Below are the code and all the weights of a small trained network. Each question names an input and a target symbol and asks about switching units off, where a switched-off unit gives its printed mean instead of its output.

import numpy as np


def w(rows, s, z=0):
    codes = np.array(rows[::2]) - 128.0
    scale = np.full(codes.shape[1], s)
    scale[-1] = z or s
    return codes * scale


def norm(h):
    return h / np.sqrt((h * h).mean(-1, keepdims=True) + 1e-5)


def f(y):
    return y / 2 * (1 + np.tanh(0.7978845608 * (y + 0.044715 * y**3)))


def softmax(a):
    e = np.exp(a - a.max(-1, keepdims=True))
    return e / e.sum(-1, keepdims=True)


def log_softmax(a):
    a = a - a.max(-1, keepdims=True)
    return a - np.log(np.exp(a).sum(-1, keepdims=True))


def net(x, mask):
    ids = ['δθλμξφψω'.index(c) for c in x.split()]
    T = len(ids)
    res = E[ids] + P[:T]
    u = 0
    for l in range(3):
        q, k, v = (norm(res) @ M[l].T for M in (Q, K, V))
        z = softmax(np.where(np.tri(T) > 0, q @ k.T / 3**0.5, -1e9)) @ v
        res = res + np.where(mask[u], z, O[l][:, -1]) @ O[l][:, :-1]
        u += 1
        y = f(norm(res) @ A[l][:, :-1].T + A[l][:, -1])
        res = res + np.where(mask[u : u + 4], y, B[l][:, -1]) @ B[l][:, :-1]
        u += 4
    return log_softmax(norm(res)[-1] @ U[:, :-1].T + U[:, -1])


Q, K, V, O, A, B = {}, {}, {}, {}, {}, {}
E = w([
[84,60,115,126,120,163,81],'δ',
[112,146,183,117,111,146,163],'θ',
[96,74,252,151,72,192,125],'λ',
[58,159,123,124,133,178,74],'μ',
[141,52,119,84,232,110,176],'ξ',
[86,124,137,142,139,88,43],'φ',
[96,147,120,98,253,157,119],'ψ',
[216,55,113,146,67,84,137],'ω',
],0.015)
P = w([
[67,86,143,72,89,69,182],'0',
[113,154,200,117,149,127,26],'1',
[145,103,86,69,39,140,150],'2',
[128,123,142,11,145,76,141],'3',
[128,93,151,211,231,214,161],'4',
[178,155,164,60,201,145,38],'5',
[157,45,159,130,41,48,154],'6',
[121,177,137,55,91,112,74],'7',
[105,63,140,207,92,118,190],'8',
],0.012)
Q[0] = w([
[178,89,67,192,117,10,137],'L0H1',
[187,189,186,166,34,139,194],'L0H1',
[180,207,167,63,169,111,68],'L0H1',
],0.013)
K[0] = w([
[144,185,38,255,98,25,181],'L0H1',
[140,189,231,193,63,175,241],'L0H1',
[222,243,169,45,148,131,102],'L0H1',
],0.0099)
V[0] = w([
[153,193,249,66,97,145,140],'L0H1',
[155,135,249,38,86,182,126],'L0H1',
[66,2,134,70,150,121,39],'L0H1',
],0.0045)
O[0] = w([
[111,37,101,108,151,178,132,155],'L0H1',
[114,2,78,95,123,154,128,191],'L0H1',
[160,67,156,109,33,156,192,254],'L0H1',
],0.0082,0.0062)
A[0] = w([
[99,1,102,221,126,96,67,253],'L0N1',
[129,234,94,118,137,35,137,18],'L0N2',
[149,102,218,114,80,132,98,104],'L0N3',
[53,164,73,164,221,167,165,7],'L0N4',
],0.0088,0.0013)
B[0] = w([
[186,242,156,110,132,122,231,254],'L0N1',
[207,13,3,195,101,68,77,116],'L0N2',
[207,120,77,40,167,145,186,216],'L0N3',
[186,103,58,167,159,36,239,132],'L0N4',
],0.0063,0.0071)
Q[1] = w([
[105,109,126,154,147,137,65],'L1H1',
[133,199,176,114,146,155,228],'L1H1',
[104,160,143,253,171,148,169],'L1H1',
],0.018)
K[1] = w([
[95,167,85,189,103,153,190],'L1H1',
[225,39,161,11,143,189,66],'L1H1',
[241,174,113,197,199,175,22],'L1H1',
],0.012)
V[1] = w([
[182,149,104,156,151,128,155],'L1H1',
[128,114,129,12,115,98,167],'L1H1',
[132,143,253,50,121,64,49],'L1H1',
],0.0062)
O[1] = w([
[121,105,108,136,121,83,97,97],'L1H1',
[98,164,205,156,78,141,72,253],'L1H1',
[167,188,170,40,154,203,254,171],'L1H1',
],0.0096,0.011)
A[1] = w([
[139,89,194,175,118,165,146,250],'L1N1',
[45,168,115,111,170,163,117,142],'L1N2',
[149,88,81,120,132,166,165,65],'L1N3',
[111,112,155,247,138,139,107,111],'L1N4',
],0.014,0.0014)
B[1] = w([
[111,255,87,168,174,34,36,244],'L1N1',
[223,130,23,88,76,65,199,144],'L1N2',
[122,245,219,130,128,140,134,143],'L1N3',
[110,157,249,121,149,228,233,125],'L1N4',
],0.0073,0.011)
Q[2] = w([
[115,94,58,235,186,214,133],'L2H1',
[195,73,92,6,157,225,49],'L2H1',
[130,39,132,15,109,74,36],'L2H1',
],0.018)
K[2] = w([
[172,177,86,214,185,159,47],'L2H1',
[6,223,124,185,98,64,188],'L2H1',
[46,37,120,179,76,77,223],'L2H1',
],0.02)
V[2] = w([
[131,80,254,178,199,93,134],'L2H1',
[188,116,161,185,28,181,114],'L2H1',
[234,139,98,118,117,46,138],'L2H1',
],0.023)
O[2] = w([
[252,69,151,119,33,156,52,255],'L2H1',
[131,46,177,133,118,58,226,8],'L2H1',
[158,127,4,33,91,72,119,52],'L2H1',
],0.018,0.0064)
A[2] = w([
[150,76,245,158,95,102,187,224],'L2N1',
[42,109,175,181,180,24,179,156],'L2N2',
[115,49,202,246,143,110,103,111],'L2N3',
[60,137,126,255,193,201,18,1],'L2N4',
],0.015,0.0029)
B[2] = w([
[54,145,106,35,145,198,141,247],'L2N1',
[171,168,173,154,73,63,16,206],'L2N2',
[130,29,1,192,111,114,126,192],'L2N3',
[146,185,72,122,35,99,237,197],'L2N4',
],0.017,0.014)
U = w([
[84,78,176,119,77,80,81,114],'δ',
[118,150,87,180,78,153,184,125],'θ',
[138,11,159,151,109,165,152,146],'λ',
[107,173,170,161,185,104,131,255],'μ',
[211,137,120,130,103,164,55,114],'ξ',
[127,149,176,36,155,184,166,104],'φ',
[115,174,20,112,194,155,87,45],'ψ',
[180,80,83,70,124,64,153,109],'ω',
],0.011,0.0039)

Each question gives the input, a string of symbols that net reads in full, and the target symbol t.
The units are the heads (3 rows each of Q, K, V and O) and the neurons (one row each of A and B). Each row of codes is followed by its name. A weight is (code - 128) times the scale printed after its matrix; where a second scale follows, it is the last column's (O, A, B and U).
mask holds one flag per unit, layer by layer, with each layer's heads first. A switched-off unit (its flag False) gives its mean, the last column of its rows in O or B, instead of its output. The means were averaged over made-up inputs and are rounded, as every weight is.
A unit's drop is (log p(t) with every unit on - log p(t) with that unit switched off) / (log p(t) with every unit on - log p(t) with every unit switched off).
The circuit of an input: a set's keep is (log p(t) with only the set's units on - log p(t) with every unit switched off) / (log p(t) with every unit on - log p(t) with every unit switched off). Starting from the 12 units with the biggest drops (on a tie, the unit counted first), units are removed one at a time, each time the one whose removal leaves the highest keep (on an exact tie, the one counted first), for as long as the keep stays at least 0.8.
circuit, biggest first: the units of the circuit, biggest drop first
most important unit: the unit with the biggest drop
k most important neurons: the k neurons with the biggest drops, biggest first
top k neurons in layer l: the k neurons of layer l with the biggest drops, biggest first
drop when u is switched off: that unit's drop, to one decimal
input λ λ ξ φ ω ω, target λ: circuit, biggest first -> (L2H1)
input ψ φ θ φ δ δ, target ψ: circuit, biggest first -> (L2H1; L1N2)
input θ ω λ μ φ θ φ ω δ, target θ: circuit, biggest first -> (L0H1; L2H1; L2N4)
input δ ξ φ δ λ ξ δ θ, target δ: circuit, biggest first -> (L2H1; L2N2; L0H1)
input λ ω ω θ φ φ φ μ θ, target φ: top 2 neurons in layer 1 -> (L1N1; L1N2)
input θ δ ω, target θ: circuit, biggest first -> (L2H1; L0H1; L2N4)
input φ ξ λ μ δ λ φ, target μ: circuit, biggest first -> (L1N1; L2H1)
input θ μ θ δ θ λ φ, target δ: top 3 neurons in layer 2 -> (L2N2; L2N3; L2N1)
input λ ξ μ φ ξ μ δ, target φ: 2 most important neurons -> (L1N1; L1N2)
input δ ξ φ ξ, target δ: 2 most important neurons -> (L2N2; L1N2)
input ξ θ ξ ξ ξ θ θ φ μ, target θ: 2 most important neurons -> (L2N4; L2N3)
input φ ω δ ψ, target φ: 4 most important neurons -> (L1N1; L2N3; L1N2; L2N4)
input φ ω ξ δ δ θ φ ψ, target φ: 3 most important neurons -> (L1N1; L2N3; L2N4)
input θ ψ ω φ, target θ: most important unit -> L2H1
input λ φ ξ φ ψ μ ξ ξ ψ, target μ: top 2 neurons in layer 1 -> (L1N2; L1N1)
input δ φ ξ ψ μ ξ, target δ: drop when L0N1 is switched off -> 0.0
input ξ φ λ ψ θ ξ ξ, target ψ: drop when L0N1 is switched off -> 0.9
input ω θ ξ μ θ ξ θ φ, target ω: drop when L2H1 is switched off -> 1.2
input φ θ ψ φ θ, target θ: drop when L0H1 is switched off -> 1.3
input ψ φ ξ ψ θ ω φ ξ θ, target ω: circuit, biggest first -> (L2H1)
